Here is a tiny trained network, its code and every weight. The questions are about switching its units off for an input and a target symbol, where a switched-off unit gives its printed mean instead of its output.

import numpy as np


def w(rows, s, z=0):
    codes = np.array(rows[::2]) - 128.0
    scale = np.full(codes.shape[1], s)
    scale[-1] = z or s
    return codes * scale


def norm(h):
    return h / np.sqrt((h * h).mean(-1, keepdims=True) + 1e-5)


def f(y):
    return np.maximum(y, 0)


def softmax(a):
    e = np.exp(a - a.max(-1, keepdims=True))
    return e / e.sum(-1, keepdims=True)


def log_softmax(a):
    a = a - a.max(-1, keepdims=True)
    return a - np.log(np.exp(a).sum(-1, keepdims=True))


def net(x, mask):
    ids = ['βδζστφ'.index(c) for c in x.split()]
    T = len(ids)
    res = E[ids] + P[:T]
    r = norm(res)
    for j in range(2):
        rows = slice(2 * j, 2 * j + 2)
        q, k, v = (r @ M[0][rows].T for M in (Q, K, V))
        z = softmax(np.where(np.tri(T) > 0, q @ k.T / 2**0.5, -1e9)) @ v
        o = O[0][rows]
        res = res + np.where(mask[j], z, o[:, -1]) @ o[:, :-1]
    y = f(norm(res) @ A[0][:, :-1].T + A[0][:, -1])
    res = res + np.where(mask[2:14], y, B[0][:, -1]) @ B[0][:, :-1]
    return log_softmax(norm(res)[-1] @ U[:, :-1].T + U[:, -1])


Q, K, V, O, A, B = {}, {}, {}, {}, {}, {}
E = w([
[171,24,35,192],'β',
[189,172,11,244],'δ',
[147,82,25,229],'ζ',
[157,116,24,176],'σ',
[235,102,75,154],'τ',
[227,217,162,157],'φ',
],0.011)
P = w([
[72,153,202,128],'0',
[130,115,111,153],'1',
[67,85,64,101],'2',
[148,128,124,120],'3',
[72,117,3,74],'4',
[151,126,135,133],'5',
],0.016)
Q[0] = w([
[254,98,193,170],'h1',
[178,102,100,191],'h1',
[179,138,148,211],'h2',
[98,155,95,195],'h2',
],0.015)
K[0] = w([
[70,72,195,249],'h1',
[86,157,200,92],'h1',
[93,195,179,123],'h2',
[62,158,103,125],'h2',
],0.015)
V[0] = w([
[184,182,138,121],'h1',
[76,253,57,101],'h1',
[153,116,89,166],'h2',
[184,151,121,158],'h2',
],0.016)
O[0] = w([
[2,165,150,202,135],'h1',
[139,27,209,155,175],'h1',
[13,217,168,136,254],'h2',
[93,217,75,104,206],'h2',
],0.0092,0.0047)
A[0] = w([
[158,242,164,77,198],'n1',
[105,196,104,169,120],'n2',
[94,139,80,97,214],'n3',
[141,6,221,98,255],'n4',
[18,143,228,143,77],'n5',
[110,127,201,228,235],'n6',
[125,128,136,117,85],'n7',
[158,89,221,101,156],'n8',
[165,92,155,12,100],'n9',
[44,116,183,141,129],'n10',
[137,121,93,195,81],'n11',
[113,150,110,78,97],'n12',
],0.015,0.0046)
B[0] = w([
[136,50,117,134,194],'n1',
[80,136,184,139,226],'n2',
[124,138,198,156,233],'n3',
[79,134,211,60,201],'n4',
[161,151,26,27,203],'n5',
[95,114,33,139,254],'n6',
[117,128,117,112,128],'n7',
[99,61,175,112,162],'n8',
[144,111,153,206,142],'n9',
[200,97,43,3,194],'n10',
[157,100,162,139,197],'n11',
[107,186,130,151,155],'n12',
],0.013,0.0088)
U = w([
[223,118,126,131,147],'β',
[182,216,57,65,122],'δ',
[89,48,46,160,3],'ζ',
[107,68,171,64,117],'σ',
[97,202,153,120,182],'τ',
[105,128,46,5,113],'φ',
],0.014,0.0073)

Each question gives the input, a string of symbols that net reads in full, and the target symbol t.
The units are the heads (2 rows each of Q, K, V and O) and the neurons (one row each of A and B). Each row of codes is followed by its name. A weight is (code - 128) times the scale printed after its matrix; where a second scale follows, it is the last column's (O, A, B and U).
mask holds one flag per unit, heads first, then neurons. A switched-off unit (its flag False) gives its mean, the last column of its rows in O or B, instead of its output. The means were averaged over made-up inputs and are rounded, as every weight is.
A unit's drop is (log p(t) with every unit on - log p(t) with that unit switched off) / (log p(t) with every unit on - log p(t) with every unit switched off).
The circuit of an input: a set's keep is (log p(t) with only the set's units on - log p(t) with every unit switched off) / (log p(t) with every unit on - log p(t) with every unit switched off). Starting from the 12 units with the biggest drops (on a tie, the unit counted first), units are removed one at a time, each time the one whose removal leaves the highest keep (on an exact tie, the one counted first), for as long as the keep stays at least 0.8.
units of the circuit, in order: the units of the circuit, biggest drop first
unit that matters most: the unit with the biggest drop
k most important neurons: the k neurons with the biggest drops, biggest first
drop when u is switched off: that unit's drop, to one decimal
input φ τ ζ β, target ζ: units of the circuit, in order : [h1; h2]
input ζ δ ζ ζ ζ, target ζ: units of the circuit, in order : [n10; n5]
input σ σ ζ ζ, target σ: units of the circuit, in order : [h1; n4]
input ζ σ φ τ ζ ζ, target β: units of the circuit, in order : [h1; n6; n5]
input τ φ τ ζ β, target τ: unit that matters most : h2
input φ τ ζ ζ, target ζ: units of the circuit, in order : [h2; h1]
input β ζ δ, target ζ: units of the circuit, in order : [n4; n5]
input φ ζ β δ σ σ, target ζ: units of the circuit, in order : [h2; h1]
input σ ζ ζ, target σ: 3 most important neurons : [n6; n5; n10]
input ζ ζ δ, target ζ: 2 most important neurons : [n4; n2]
input ζ β τ σ, target β: 2 most important neurons : [n6; n5]
input ζ σ τ φ, target β: drop when n8 is switched off : 0.0
input σ τ ζ τ, target σ: drop when n4 is switched off : 0.2
input τ ζ δ, target τ: drop when n6 is switched off : 0.1
input τ φ σ ζ φ β, target τ: drop when h1 is switched off : 0.3
input β ζ ζ σ, target δ: most important neuron : [n6]
